Below is a small trained network, with its code and all its weights. Each question gives an input and a class and asks what happens when units are switched off, that is, made to give their printed mean instead of their output.

import numpy as np


def w(rows, s, z=0):
    codes = np.array(rows[::2]) - 128.0
    scale = np.full(codes.shape[1], s)
    scale[-1] = z or s
    return codes * scale


def norm(h):
    return h / np.sqrt((h * h).mean(-1, keepdims=True) + 1e-5)


def f(y):
    return y / 2 * (1 + np.tanh(0.7978845608 * (y + 0.044715 * y**3)))


def log_softmax(a):
    a = a - a.max(-1, keepdims=True)
    return a - np.log(np.exp(a).sum(-1, keepdims=True))


def net(x, mask):
    res = np.array(x, float).reshape(1, 3) / 4 @ E
    u = 0
    for l in range(4):
        y = f(norm(res) @ A[l][:, :-1].T + A[l][:, -1])
        res = res + np.where(mask[u : u + 9], y, B[l][:, -1]) @ B[l][:, :-1]
        u += 9
    return log_softmax(norm(res)[-1] @ U[:, :-1].T + U[:, -1])


A, B = {}, {}
E = w([
[176,140,130,113,98,78,44,170,48,114,121],'x0',
[106,199,113,185,78,146,108,107,153,36,162],'x1',
[87,111,126,133,131,95,53,152,163,156,2],'x2',
],0.0091)
A[0] = w([
[128,136,142,98,168,176,122,74,192,142,145,3],'L0N1',
[162,159,118,108,164,127,204,133,140,89,179,167],'L0N2',
[216,178,100,152,67,98,50,144,116,83,126,48],'L0N3',
[158,105,137,103,59,197,95,162,161,102,209,57],'L0N4',
[86,154,60,136,62,69,114,255,225,167,108,34],'L0N5',
[114,108,189,120,205,63,147,161,127,179,87,155],'L0N6',
[8,66,67,195,93,107,54,160,151,176,158,160],'L0N7',
[118,201,183,132,98,169,120,136,204,108,125,99],'L0N8',
[86,118,86,184,129,131,83,83,211,143,109,8],'L0N9',
],0.0066,0.0016)
B[0] = w([
[158,94,119,101,193,75,105,100,204,115,147,155],'L0N1',
[165,170,194,129,179,154,150,153,129,175,82,219],'L0N2',
[130,70,170,132,131,178,182,137,117,162,87,253],'L0N3',
[140,112,107,133,253,75,87,180,131,128,126,175],'L0N4',
[160,176,88,138,194,123,100,228,125,171,170,192],'L0N5',
[130,172,152,151,94,117,183,120,86,195,140,235],'L0N6',
[214,185,152,162,167,175,124,137,126,83,108,190],'L0N7',
[61,143,163,105,65,181,208,139,143,201,124,175],'L0N8',
[97,95,148,117,186,73,172,196,158,105,133,181],'L0N9',
],0.006,0.005)
A[1] = w([
[16,95,66,132,149,93,75,166,176,186,90,90],'L1N1',
[77,216,149,191,81,102,109,141,118,44,105,120],'L1N2',
[214,115,164,96,90,72,98,175,139,70,102,110],'L1N3',
[158,127,92,99,81,114,1,99,95,82,150,100],'L1N4',
[85,242,92,229,83,157,139,79,154,79,99,146],'L1N5',
[113,97,92,128,140,154,73,133,100,116,59,115],'L1N6',
[47,143,58,183,78,183,117,130,125,113,181,5],'L1N7',
[142,116,90,63,166,95,50,179,96,86,178,124],'L1N8',
[133,186,133,131,102,72,128,132,166,153,114,32],'L1N9',
],0.0063,0.0016)
B[1] = w([
[177,135,89,140,185,113,52,162,124,83,100,241],'L1N1',
[179,84,160,168,94,171,94,154,105,202,141,240],'L1N2',
[82,164,160,155,165,80,149,48,129,112,105,240],'L1N3',
[154,39,102,151,101,43,112,94,159,87,139,176],'L1N4',
[192,90,135,72,68,145,80,92,68,194,93,255],'L1N5',
[135,132,109,113,189,103,138,110,146,89,254,195],'L1N6',
[141,81,133,152,148,141,128,171,157,180,115,133],'L1N7',
[113,81,169,182,132,142,137,95,169,133,150,192],'L1N8',
[106,138,117,123,209,144,120,152,104,105,136,130],'L1N9',
],0.0077,0.0025)
A[2] = w([
[122,102,167,156,127,183,220,156,158,78,110,171],'L2N1',
[129,123,37,107,53,126,153,108,146,64,118,7],'L2N2',
[78,95,104,129,137,113,62,144,142,119,121,154],'L2N3',
[179,136,135,121,160,119,156,178,161,122,224,137],'L2N4',
[110,26,140,160,46,33,52,46,25,80,119,151],'L2N5',
[79,184,221,181,184,159,191,161,126,167,65,147],'L2N6',
[119,94,176,187,255,91,56,77,69,81,150,213],'L2N7',
[111,168,161,41,168,105,224,58,64,99,206,160],'L2N8',
[146,81,56,114,178,100,75,106,152,153,34,19],'L2N9',
],0.0055,0.0017)
B[2] = w([
[106,88,91,110,119,68,107,138,135,88,99,184],'L2N1',
[128,91,156,179,127,113,106,254,174,149,123,100],'L2N2',
[161,152,107,188,180,134,155,82,136,127,170,134],'L2N3',
[103,143,92,178,157,106,88,155,119,78,128,184],'L2N4',
[45,56,57,65,148,73,196,61,168,111,221,236],'L2N5',
[76,141,81,78,36,50,168,144,137,100,178,254],'L2N6',
[96,188,115,111,129,134,166,92,177,100,169,255],'L2N7',
[142,194,119,171,145,140,40,164,138,93,95,241],'L2N8',
[158,105,174,175,132,193,154,127,135,98,215,178],'L2N9',
],0.0075,0.0051)
A[3] = w([
[181,92,227,114,84,151,56,15,192,122,109,207],'L3N1',
[130,159,114,170,110,217,201,123,214,97,84,217],'L3N2',
[71,133,163,143,99,164,125,154,208,156,150,8],'L3N3',
[147,138,158,188,180,177,114,113,106,39,185,139],'L3N4',
[136,111,199,98,89,134,127,129,47,234,72,246],'L3N5',
[129,137,125,178,37,160,75,93,120,101,161,23],'L3N6',
[168,112,190,236,119,115,70,174,162,106,69,121],'L3N7',
[254,181,118,158,228,185,87,142,173,88,179,18],'L3N8',
[207,64,107,74,222,119,167,193,68,169,101,100],'L3N9',
],0.0062,0.0011)
B[3] = w([
[99,43,117,73,98,177,148,109,96,138,136,145],'L3N1',
[142,38,105,117,108,75,117,25,98,123,179,185],'L3N2',
[135,123,149,64,131,118,130,54,101,124,224,142],'L3N3',
[215,110,158,183,226,164,131,190,150,199,12,205],'L3N4',
[88,72,143,97,75,252,148,174,110,58,178,231],'L3N5',
[120,35,200,110,134,147,221,211,148,208,54,143],'L3N6',
[179,149,179,161,190,150,123,122,71,160,91,162],'L3N7',
[88,170,254,212,137,42,64,203,111,223,124,254],'L3N8',
[137,69,176,174,77,193,106,100,104,121,61,209],'L3N9',
],0.0064,0.0048)
U = w([
[190,202,208,180,211,79,46,224,153,174,94,172],'0',
[116,63,84,65,170,73,136,49,209,92,198,248],'1',
[171,15,180,80,42,236,93,127,90,181,113,56],'2',
[102,193,87,48,103,90,117,172,155,79,156,114],'3',
[186,221,16,86,112,223,2,82,142,77,64,4],'4',
],0.0074,0.003)

Each question gives the input, the list of numbers given to net, and the class t.
The units are the neurons (one row each of A and B). Each row of codes is followed by its name. A weight is (code - 128) times the scale printed after its matrix; where a second scale follows, it is the last column's (A, B and U).
mask holds one flag per neuron, layer by layer. A switched-off neuron (its flag False) gives its mean, the last column of its row in B, instead of its output. The means were averaged over made-up inputs and are rounded, as every weight is.
A unit's drop is (log p(t) with every unit on - log p(t) with that unit switched off) / (log p(t) with every unit on - log p(t) with every unit switched off).
The circuit of an input: a set's keep is (log p(t) with only the set's units on - log p(t) with every unit switched off) / (log p(t) with every unit on - log p(t) with every unit switched off). Starting from the 12 units with the biggest drops (on a tie, the unit counted first), units are removed one at a time, each time the one whose removal leaves the highest keep (on an exact tie, the one counted first), for as long as the keep stays at least 0.8.
units of the circuit, in order: the units of the circuit, biggest drop first
most important unit: the unit with the biggest drop
k most important neurons: the k neurons with the biggest drops, biggest first
top k neurons in layer l: the k neurons of layer l with the biggest drops, biggest first
drop when u is switched off: that unit's drop, to one decimal
input [-3,0,-1], class 3: most important unit	L2N6
input [0,5,-5], class 0: top 2 neurons in layer 2	[L2N4 L2N6]
input [-6,-7,-6], class 2: units of the circuit, in order	[L3N9 L2N5]
input [7,6,2], class 1: units of the circuit, in order	[L2N5 L1N4]
input [-7,6,7], class 0: units of the circuit, in order	[L2N5 L3N7]
input [1,-3,0], class 3: units of the circuit, in order	[L1N5 L0N6 L2N6]
input [-3,1,3], class 3: 3 most important neurons	[L0N9 L2N6 L0N7]
input [-7,5,7], class 0: units of the circuit, in order	[L0N5 L2N5]
input [-2,-5,-5], class 0: 4 most important neurons	[L2N8 L0N3 L1N5 L0N8]
input [3,-5,-5], class 0: 2 most important neurons	[L2N8 L0N3]
input [-5,-7,2], class 2: 2 most important neurons	[L2N5 L2N7]
input [7,-7,0], class 1: 3 most important neurons	[L2N5 L0N2 L0N8]
input [-1,3,1], class 3: top 2 neurons in layer 0	[L0N9 L0N8]
input [-1,5,-3], class 2: units of the circuit, in order	[L1N5]
input [3,8,-8], class 0: top 2 neurons in layer 2	[L2N4 L2N6]
input [-5,0,-6], class 0: 2 most important neurons	[L2N8 L2N5]
input [5,5,-3], class 1: 3 most important neurons	[L2N5 L0N4 L0N6]
input [-3,-6,4], class 2: top 2 neurons in layer 2	[L2N5 L2N8]
input [-3,3,3], class 3: top 2 neurons in layer 3	[L3N4 L3N8]
input [3,-1,-1], class 3: most important unit	L0N3
input [5,-4,1], class 1: 3 most important neurons	[L2N5 L0N2 L0N8]
input [-1,7,-7], class 0: top 2 neurons in layer 0	[L0N4 L0N2]
input [-3,4,-5], class 0: drop when L0N4 is switched off	0.8
input [4,-8,-1], class 2: drop when L0N6 is switched off	0.2
input [-3,0,-5], class 0: drop when L2N8 is switched off	0.2
input [-3,8,-4], class 2: drop when L1N5 is switched off	0.5
input [8,6,-4], class 1: most important neuron	[L2N5]
